Below are the code and all the weights of a small trained network. Each question names an input and a class and asks about switching units off, where a switched-off unit gives its printed mean instead of its output.

import numpy as np


def w(rows, s, z=0):
    codes = np.array(rows[::2]) - 128.0
    scale = np.full(codes.shape[1], s)
    scale[-1] = z or s
    return codes * scale


def f(y):
    return y / 2 * (1 + np.tanh(0.7978845608 * (y + 0.044715 * y**3)))


def log_softmax(a):
    a = a - a.max(-1, keepdims=True)
    return a - np.log(np.exp(a).sum(-1, keepdims=True))


def net(x, mask):
    res = np.array(x, float).reshape(1, 8) / 4 @ E
    y = f(res @ A[0][:, :-1].T + A[0][:, -1])
    res = res + np.where(mask, y, B[0][:, -1]) @ B[0][:, :-1]
    return log_softmax(res[-1] @ U[:, :-1].T + U[:, -1])


A, B = {}, {}
E = w([
[86,140,116,116,112],'x0',
[106,209,128,48,32],'x1',
[255,109,169,138,163],'x2',
[234,210,28,100,166],'x3',
[141,133,132,125,125],'x4',
[177,17,28,104,36],'x5',
[106,191,86,233,12],'x6',
[92,150,119,105,104],'x7',
],0.0059)
A[0] = w([
[156,78,86,138,92,126],'n1',
[126,62,111,126,92,83],'n2',
[93,200,205,144,155,31],'n3',
[111,94,153,134,110,57],'n4',
[138,204,182,168,183,41],'n5',
[105,68,255,143,73,57],'n6',
[162,168,163,116,43,225],'n7',
[141,40,88,71,79,76],'n8',
[112,137,154,223,69,119],'n9',
[79,167,119,158,168,107],'n10',
[112,225,131,61,60,158],'n11',
[133,49,156,35,208,151],'n12',
[159,123,163,72,84,235],'n13',
[94,189,132,159,155,77],'n14',
[78,137,131,139,84,67],'n15',
[147,146,188,144,134,78],'n16',
[154,216,125,188,130,86],'n17',
[109,66,243,126,83,97],'n18',
[137,110,142,166,133,173],'n19',
[213,164,153,92,173,251],'n20',
[144,103,131,140,61,37],'n21',
[110,190,127,188,72,166],'n22',
[97,84,51,127,108,111],'n23',
[111,111,153,23,159,141],'n24',
[228,77,94,147,139,185],'n25',
],0.0098,0.0026)
B[0] = w([
[127,170,171,88,161,179],'n1',
[174,224,131,90,159,162],'n2',
[190,123,153,135,217,198],'n3',
[142,254,99,113,147,134],'n4',
[155,155,155,120,141,194],'n5',
[88,164,82,42,110,210],'n6',
[81,54,130,159,163,208],'n7',
[240,172,182,178,187,205],'n8',
[123,67,75,131,187,209],'n9',
[191,134,188,96,108,166],'n10',
[73,102,170,152,141,240],'n11',
[96,142,104,182,163,253],'n12',
[113,104,144,154,72,181],'n13',
[178,133,113,72,170,169],'n14',
[131,126,165,99,191,165],'n15',
[167,137,142,71,66,142],'n16',
[175,113,77,110,132,193],'n17',
[101,174,29,103,161,203],'n18',
[84,118,104,108,67,152],'n19',
[85,50,74,93,4,244],'n20',
[196,153,126,153,189,149],'n21',
[189,40,97,132,192,221],'n22',
[201,128,221,71,198,171],'n23',
[156,74,78,248,196,197],'n24',
[105,146,159,99,54,238],'n25',
],0.006,0.0062)
U = w([
[138,85,55,166,158,167],'0',
[136,96,104,89,133,219],'1',
[190,196,186,93,153,21],'2',
[124,172,10,52,125,21],'3',
[117,129,118,145,121,253],'4',
[126,138,140,155,121,182],'5',
[114,88,143,192,123,51],'6',
[123,146,93,162,129,61],'7',
],0.013,0.0025)

Each question gives the input, the list of numbers given to net, and the class t.
The units are the neurons (one row each of A and B). Each row of codes is followed by its name. A weight is (code - 128) times the scale printed after its matrix; where a second scale follows, it is the last column's (A, B and U).
mask holds one flag per neuron, in row order. A switched-off neuron (its flag False) gives its mean, the last column of its row in B, instead of its output. The means were averaged over made-up inputs and are rounded, as every weight is.
A unit's drop is (log p(t) with every unit on - log p(t) with that unit switched off) / (log p(t) with every unit on - log p(t) with every unit switched off).
The circuit of an input: a set's keep is (log p(t) with only the set's units on - log p(t) with every unit switched off) / (log p(t) with every unit on - log p(t) with every unit switched off). Starting from the 12 units with the biggest drops (on a tie, the unit counted first), units are removed one at a time, each time the one whose removal leaves the highest keep (on an exact tie, the one counted first), for as long as the keep stays at least 0.8.
units of the circuit, in order: the units of the circuit, biggest drop first
k most important neurons: the k neurons with the biggest drops, biggest first
drop when u is switched off: that unit's drop, to one decimal
input [-6,-3,2,-4,-7,7,-4,-5], class 2: units of the circuit, in order => n8; n2; n1
input [-1,6,-7,-1,8,-8,8,5], class 0: units of the circuit, in order => n22; n9
input [-6,4,-8,-5,-3,-5,8,3], class 0: most important neuron => n22
input [-5,-5,5,-5,4,-8,3,0], class 2: units of the circuit, in order => n5; n3
input [2,-5,5,-7,2,-6,-8,1], class 0: units of the circuit, in order => n24; n18
input [7,-7,6,-7,3,-5,-7,-1], class 0: 3 most important neurons => n24; n12; n18
input [-3,4,-5,-8,-6,1,2,-4], class 3: units of the circuit, in order => n6; n18
input [1,0,-1,0,1,-5,-6,0], class 0: 3 most important neurons => n24; n25; n12
input [-5,3,3,-4,-4,8,-5,-6], class 2: 2 most important neurons => n8; n2
input [4,8,-1,2,-5,6,6,6], class 6: units of the circuit, in order => n11; n7
input [-4,2,-2,-3,-6,0,8,-8], class 0: units of the circuit, in order => n9; n22
input [6,3,-5,-8,-4,2,1,-1], class 3: units of the circuit, in order => n6; n18
input [-8,6,4,-1,-3,-2,8,8], class 0: 2 most important neurons => n22; n9
input [-1,8,-3,3,7,1,-8,-6], class 0: units of the circuit, in order => n24
input [4,-2,5,8,1,-5,-2,6], class 3: 2 most important neurons => n20; n8
input [-5,0,-4,2,-2,6,2,6], class 2: drop when n8 is switched off => 0.1
input [-3,7,2,4,2,-1,2,-2], class 6: drop when n6 is switched off => 0.2
input [-6,2,-8,6,-2,-1,3,6], class 1: drop when n11 is switched off => 0.2
input [-2,4,2,-4,-1,8,-1,8], class 2: drop when n23 is switched off => 0.1
input [-4,-5,8,5,2,-3,2,-1], class 1: most important neuron => n20
